Below are the code and all the weights of a small trained network. Each question names an input and a class and asks about switching units off, where a switched-off unit gives its printed mean instead of its output.

import numpy as np


def w(rows, s, z=0):
    codes = np.array(rows[::2]) - 128.0
    scale = np.full(codes.shape[1], s)
    scale[-1] = z or s
    return codes * scale


def norm(h):
    return h / np.sqrt((h * h).mean(-1, keepdims=True) + 1e-5)


def f(y):
    return y / 2 * (1 + np.tanh(0.7978845608 * (y + 0.044715 * y**3)))


def log_softmax(a):
    a = a - a.max(-1, keepdims=True)
    return a - np.log(np.exp(a).sum(-1, keepdims=True))


def net(x, mask):
    res = np.array(x, float).reshape(1, 2) / 4 @ E
    u = 0
    for l in range(4):
        y = f(norm(res) @ A[l][:, :-1].T + A[l][:, -1])
        res = res + np.where(mask[u : u + 9], y, B[l][:, -1]) @ B[l][:, :-1]
        u += 9
    return log_softmax(norm(res)[-1] @ U[:, :-1].T + U[:, -1])


A, B = {}, {}
E = w([
[3,157,17],'x0',
[138,73,118],'x1',
],0.0037)
A[0] = w([
[114,118,136,106],'L0N0',
[125,219,154,76],'L0N1',
[162,147,93,72],'L0N2',
[141,137,116,3],'L0N3',
[121,125,128,52],'L0N4',
[88,109,161,105],'L0N5',
[123,124,134,147],'L0N6',
[125,9,105,58],'L0N7',
[145,136,105,27],'L0N8',
],0.012,0.003)
B[0] = w([
[129,128,137,114],'L0N0',
[141,221,129,212],'L0N1',
[117,135,158,93],'L0N2',
[89,138,194,62],'L0N3',
[123,134,151,83],'L0N4',
[133,129,139,115],'L0N5',
[128,124,123,143],'L0N6',
[144,253,133,251],'L0N7',
[113,132,167,72],'L0N8',
],0.021,0.002)
A[1] = w([
[114,120,170,29],'L1N0',
[179,118,121,107],'L1N1',
[178,125,147,114],'L1N2',
[186,64,155,69],'L1N3',
[194,122,254,76],'L1N4',
[190,121,54,128],'L1N5',
[187,111,93,120],'L1N6',
[113,121,172,4],'L1N7',
[180,118,213,64],'L1N8',
],0.0087,0.002)
B[1] = w([
[151,168,70,74],'L1N0',
[77,146,151,167],'L1N1',
[68,152,142,169],'L1N2',
[154,88,124,166],'L1N3',
[126,135,2,219],'L1N4',
[130,101,161,255],'L1N5',
[82,135,167,194],'L1N6',
[168,162,76,71],'L1N7',
[120,135,20,171],'L1N8',
],0.015,0.0026)
A[2] = w([
[182,114,147,79],'L2N0',
[220,109,163,118],'L2N1',
[141,130,136,61],'L2N2',
[169,161,117,89],'L2N3',
[175,82,254,110],'L2N4',
[228,114,158,65],'L2N5',
[144,137,134,96],'L2N6',
[214,135,134,119],'L2N7',
[142,101,181,3],'L2N8',
],0.0093,0.0023)
B[2] = w([
[89,141,168,1],'L2N0',
[101,95,165,26],'L2N1',
[101,183,123,36],'L2N2',
[46,216,123,187],'L2N3',
[131,152,255,144],'L2N4',
[120,80,179,18],'L2N5',
[76,172,122,83],'L2N6',
[25,165,153,94],'L2N7',
[116,212,161,2],'L2N8',
],0.0077,0.00096)
A[3] = w([
[137,140,108,92],'L3N0',
[65,90,246,255],'L3N1',
[156,149,228,229],'L3N2',
[147,177,71,144],'L3N3',
[94,109,99,202],'L3N4',
[130,122,157,179],'L3N5',
[104,28,67,134],'L3N6',
[62,129,88,143],'L3N7',
[107,93,92,135],'L3N8',
],0.012,0.00077)
B[3] = w([
[132,147,143,142],'L3N0',
[79,161,22,144],'L3N1',
[55,152,92,161],'L3N2',
[140,208,208,207],'L3N3',
[144,88,160,163],'L3N4',
[124,135,100,121],'L3N5',
[76,1,206,254],'L3N6',
[159,110,174,175],'L3N7',
[137,73,157,174],'L3N8',
],0.019,0.0075)
U = w([
[114,9,192,188],'0',
[147,215,182,167],'1',
[73,157,57,195],'2',
[184,101,84,3],'3',
[187,107,69,4],'4',
],0.013,0.0079)

Each question gives the input, the list of numbers given to net, and the class t.
The units are the neurons (one row each of A and B). Each row of codes is followed by its name. A weight is (code - 128) times the scale printed after its matrix; where a second scale follows, it is the last column's (A, B and U).
mask holds one flag per neuron, layer by layer. A switched-off neuron (its flag False) gives its mean, the last column of its row in B, instead of its output. The means were averaged over made-up inputs and are rounded, as every weight is.
A unit's drop is (log p(t) with every unit on - log p(t) with that unit switched off) / (log p(t) with every unit on - log p(t) with every unit switched off).
The circuit of an input: a set's keep is (log p(t) with only the set's units on - log p(t) with every unit switched off) / (log p(t) with every unit on - log p(t) with every unit switched off). Starting from the 12 units with the biggest drops (on a tie, the unit counted first), units are removed one at a time, each time the one whose removal leaves the highest keep (on an exact tie, the one counted first), for as long as the keep stays at least 0.8.
circuit, biggest first: the units of the circuit, biggest drop first
k most important neurons: the k neurons with the biggest drops, biggest first
top k neurons in layer l: the k neurons of layer l with the biggest drops, biggest first
drop when u is switched off: that unit's drop, to one decimal
input [-2,3], class 2: 4 most important neurons -> (L1N4, L1N8, L0N1, L3N2)
input [0,-6], class 1: circuit, biggest first -> (L0N1)
input [4,-5], class 1: 2 most important neurons -> (L0N1, L3N6)
input [-3,-3], class 2: circuit, biggest first -> (L1N6, L3N1, L0N7)
input [-3,5], class 1: 2 most important neurons -> (L0N7, L3N6)
input [-4,-8], class 1: 2 most important neurons -> (L0N1, L3N6)
input [4,5], class 1: 2 most important neurons -> (L0N7, L3N6)
input [-3,1], class 2: 3 most important neurons -> (L1N5, L2N4, L3N1)
input [4,-8], class 1: 2 most important neurons -> (L0N1, L3N6)
input [-5,-6], class 1: 3 most important neurons -> (L0N1, L3N6, L3N3)
input [-1,2], class 2: top 2 neurons in layer 1 -> (L1N4, L1N8)
input [0,-2], class 2: drop when L3N6 is switched off -> 0.2
input [1,7], class 1: drop when L0N7 is switched off -> 0.8
input [2,5], class 1: drop when L0N7 is switched off -> 0.8
input [-2,-1], class 2: most important neuron -> (L3N1)
